Small tables with named rows and columns. After each table, cells are looked up by row and column.

Table dis
fields: vol, ran, gutudo, piv, duf, mosa, botimu, bisi, lon
pugakob: [112, 169, 197, 95, 109, 151, 222, 87, 16]
pamasav: [99, 48, 13, 235, 236, 34, 204, 166, 213]
zanu: [72, 9, 87, 79, 60, 49, 22, 29, 11]
dez: [194, 181, 64, 238, 146, 12, 29, 100, 179]
kiruve: [24, 117, 174, 17, 207, 177, 42, 187, 201]
kanud: [96, 37, 196, 13, 81, 185, 145, 51, 83]
bav: [21, 57, 240, 152, 159, 192, 11, 160, 195]
kem: [128, 87, 110, 216, 220, 10, 29, 18, 221]

pugakob, bisi => 87
dez, gutudo => 64
kiruve, gutudo => 174
bav, lon => 195
bav, botimu => 11
zanu, vol => 72
dez, bisi => 100
pamasav, ran => 48
pamasav, piv => 235
zanu, piv => 79
pamasav, vol => 99
kanud, duf => 81
kanud, mosa => 185
dez, botimu => 29
kem, piv => 216
zanu, duf => 60
zanu, gutudo => 87
kanud, bisi => 51

zet:
,fitan,rep,putufe,zope,kazuze,vomo,durub,tuguke,fut,benaz
vaz,176,115,164,188,158,149,140,140,158,168
bem,154,173,105,210,182,192,161,134,212,168
vekat,161,168,172,148,126,145,154,149,102,149
lapoda,158,136,137,155,118,161,141,131,136,157
pum,179,237,139,171,200,185,146,152,167,113
modesid,202,240,186,108,185,216,97,234,225,32

rep of pum: 237
zope of vekat: 148
benaz of modesid: 32
rep of vekat: 168
fitan of vekat: 161
fitan of vaz: 176
tuguke of pum: 152
durub of vaz: 140
kazuze of pum: 200
durub of pum: 146
benaz of pum: 113
vomo of pum: 185
fut of lapoda: 136
benaz of lapoda: 157
durub of lapoda: 141
durub of modesid: 97
zope of lapoda: 155
benaz of bem: 168
Row with the largest tuguke: modesid

remom =
columns: nul, pul, podoboz, niv, pada, tenov
zema: [-0.84, 3.20, 3.47, 2.19, 0.05, 0.74]
fal: [0.75, 0.02, 0.70, 0.14, -0.34, 2.98]
gima: [-0.70, 2.85, 3.53, 2.05, 0.46, 0.26]
nes: [-3.17, 9.51, 2.27, 4.35, -8.23, 9.40]

What is the tenov of nes in remom? 9.40
What is the pada of zema in remom? 0.05
What is the pul of zema in remom? 3.20
What is the niv of nes in remom? 4.35
What is the niv of fal in remom? 0.14
What is the nul of zema in remom? -0.84
What is the nul of gima in remom? -0.70
What is the tenov of gima in remom? 0.26

zirivi:
	mik	ziv	valuv	pofum	beg
tuvugat	59401	90032	29943	69217	70433
dig	51767	89875	14470	72927	83068
voron	58742	87974	49677	65280	75629
luv	64402	78601	73176	70352	77170
nutete	58611	79695	82168	78416	87372
muborak	64133	78014	74231	71258	77189
let	58565	88528	46432	65956	74274
tof	55605	91067	18969	71383	77098
kiso	61282	76661	80812	76306	81944
rupokog	52187	90445	14622	72318	82346
sof	58989	88178	38051	77791	72781
fus	59605	77726	83617	78249	85976
turozub	57604	88763	31800	77353	74702

mik of voron is 58742
mik of sof is 58989
beg of luv is 77170
beg of tuvugat is 70433
pofum of kiso is 76306
beg of fus is 85976
beg of nutete is 87372
valuv of tof is 18969
ziv of luv is 78601
beg of voron is 75629
ziv of turozub is 88763
ziv of nutete is 79695
mik of let is 58565
mik of luv is 64402
pofum of luv is 70352
beg of dig is 83068
beg of sof is 72781
valuv of dig is 14470

megizet:
	sif	veb	tubone	zun	zut	val
kekate	0.516	0.390	0.256	0.382	0.500	0.425
pevelu	0.513	0.461	0.643	0.272	0.109	0.071
vadegi	0.482	0.390	0.265	0.435	0.561	0.511
tuvoz	0.811	0.409	0.249	0.232	0.229	0.136
zusol	0.484	0.385	0.257	0.437	0.590	0.532
tuseg	0.662	0.438	0.366	0.238	0.141	0.036
sidebon	0.755	0.358	0.029	0.291	0.690	0.393
fad	0.855	0.379	0.138	0.245	0.420	0.266

What is the val of fad in megizet? 0.266
What is the zut of fad in megizet? 0.420
What is the val of zusol in megizet? 0.532
What is the tubone of pevelu in megizet? 0.643
What is the veb of kekate in megizet? 0.390
What is the veb of fad in megizet? 0.379
What is the val of vadegi in megizet? 0.511
What is the sif of kekate in megizet? 0.516
What is the val of kekate in megizet? 0.425
What is the tubone of fad in megizet? 0.138
What is the val of tuvoz in megizet? 0.136
Row with the largest sif: fad

